Below are the code and all the weights of a small trained network. Each question names an input and a class and asks about switching units off, where a switched-off unit gives its printed mean instead of its output.

import numpy as np


def w(rows, s, z=0):
    codes = np.array(rows[::2]) - 128.0
    scale = np.full(codes.shape[1], s)
    scale[-1] = z or s
    return codes * scale


def norm(h):
    return h / np.sqrt((h * h).mean(-1, keepdims=True) + 1e-5)


def f(y):
    return np.maximum(y, 0)


def log_softmax(a):
    a = a - a.max(-1, keepdims=True)
    return a - np.log(np.exp(a).sum(-1, keepdims=True))


def net(x, mask):
    res = np.array(x, float).reshape(1, 4) / 4 @ E
    u = 0
    for l in range(2):
        y = f(norm(res) @ A[l][:, :-1].T + A[l][:, -1])
        res = res + np.where(mask[u : u + 5], y, B[l][:, -1]) @ B[l][:, :-1]
        u += 5
    return log_softmax(norm(res)[-1] @ U[:, :-1].T + U[:, -1])


A, B = {}, {}
E = w([
[133,88,46,209,116],'x0',
[67,98,175,154,125],'x1',
[121,226,117,174,101],'x2',
[175,216,167,254,189],'x3',
],0.0046)
A[0] = w([
[113,95,55,169,98,4],'0.n0',
[162,132,2,94,113,89],'0.n1',
[195,54,109,66,197,68],'0.n2',
[76,61,188,184,174,39],'0.n3',
[136,147,171,140,155,73],'0.n4',
],0.011,0.0025)
B[0] = w([
[213,142,45,64,50,225],'0.n0',
[253,51,103,195,50,250],'0.n1',
[19,83,198,86,254,253],'0.n2',
[161,60,7,120,83,240],'0.n3',
[106,191,153,151,52,202],'0.n4',
],0.0088,0.004)
A[1] = w([
[227,47,84,102,96,36],'1.n0',
[201,132,130,176,254,254],'1.n1',
[119,254,66,153,164,158],'1.n2',
[237,206,115,77,148,178],'1.n3',
[162,75,65,228,127,76],'1.n4',
],0.0099,0.00076)
B[1] = w([
[158,251,76,87,145,255],'1.n0',
[68,80,105,13,141,168],'1.n1',
[149,154,214,171,206,191],'1.n2',
[137,116,55,189,145,182],'1.n3',
[131,70,129,153,45,232],'1.n4',
],0.011,0.0085)
U = w([
[208,115,9,124,56,202],'0',
[94,180,179,63,104,12],'1',
[117,77,173,178,100,3],'2',
[143,179,207,215,216,169],'3',
[54,38,158,1,196,233],'4',
],0.01,0.0042)

Each question gives the input, the list of numbers given to net, and the class t.
The units are the neurons (one row each of A and B). Each row of codes is followed by its name. A weight is (code - 128) times the scale printed after its matrix; where a second scale follows, it is the last column's (A, B and U).
mask holds one flag per neuron, layer by layer. A switched-off neuron (its flag False) gives its mean, the last column of its row in B, instead of its output. The means were averaged over made-up inputs and are rounded, as every weight is.
A unit's drop is (log p(t) with every unit on - log p(t) with that unit switched off) / (log p(t) with every unit on - log p(t) with every unit switched off).
The circuit of an input: a set's keep is (log p(t) with only the set's units on - log p(t) with every unit switched off) / (log p(t) with every unit on - log p(t) with every unit switched off). Starting from all 10 units, units are removed one at a time, each time the one whose removal leaves the highest keep (on an exact tie, the one counted first), for as long as the keep stays at least 0.8.
units of the circuit, in order: the units of the circuit, biggest drop first
top k neurons: the k neurons with the biggest drops, biggest first
top k neurons in layer l: the k neurons of layer l with the biggest drops, biggest first
drop when u is switched off: that unit's drop, to one decimal
input [1,3,-2,8], class 2: units of the circuit, in order => (0.n1; 0.n0; 1.n0; 0.n3)
input [3,-7,-4,8], class 4: top 2 neurons => (1.n1; 0.n0)
input [-6,8,-8,6], class 0: units of the circuit, in order => (0.n3)
input [8,5,3,8], class 2: units of the circuit, in order => (1.n0; 1.n4)
input [0,8,5,-5], class 4: top 4 neurons => (0.n1; 0.n0; 1.n3; 1.n0)
input [-1,7,4,-4], class 4: top 3 neurons => (0.n1; 0.n0; 1.n3)
input [-1,2,1,-7], class 4: units of the circuit, in order => (0.n0; 1.n4)
input [-5,-1,7,-3], class 3: top 2 neurons => (0.n1; 0.n2)
input [4,5,2,7], class 2: top 2 neurons in layer 0 => (0.n1; 0.n0)
input [-4,6,-3,6], class 0: top 2 neurons in layer 0 => (0.n3; 0.n2)
input [5,-8,-6,7], class 4: top 3 neurons in layer 0 => (0.n2; 0.n3; 0.n0)
input [3,-8,-7,4], class 4: drop when 0.n2 is switched off => 0.9
input [-7,-7,3,1], class 3: drop when 0.n1 is switched off => 0.1
input [-2,-7,8,4], class 3: units of the circuit, in order => (1.n2)
input [-5,-4,-6,5], class 4: drop when 1.n3 is switched off => 0.0
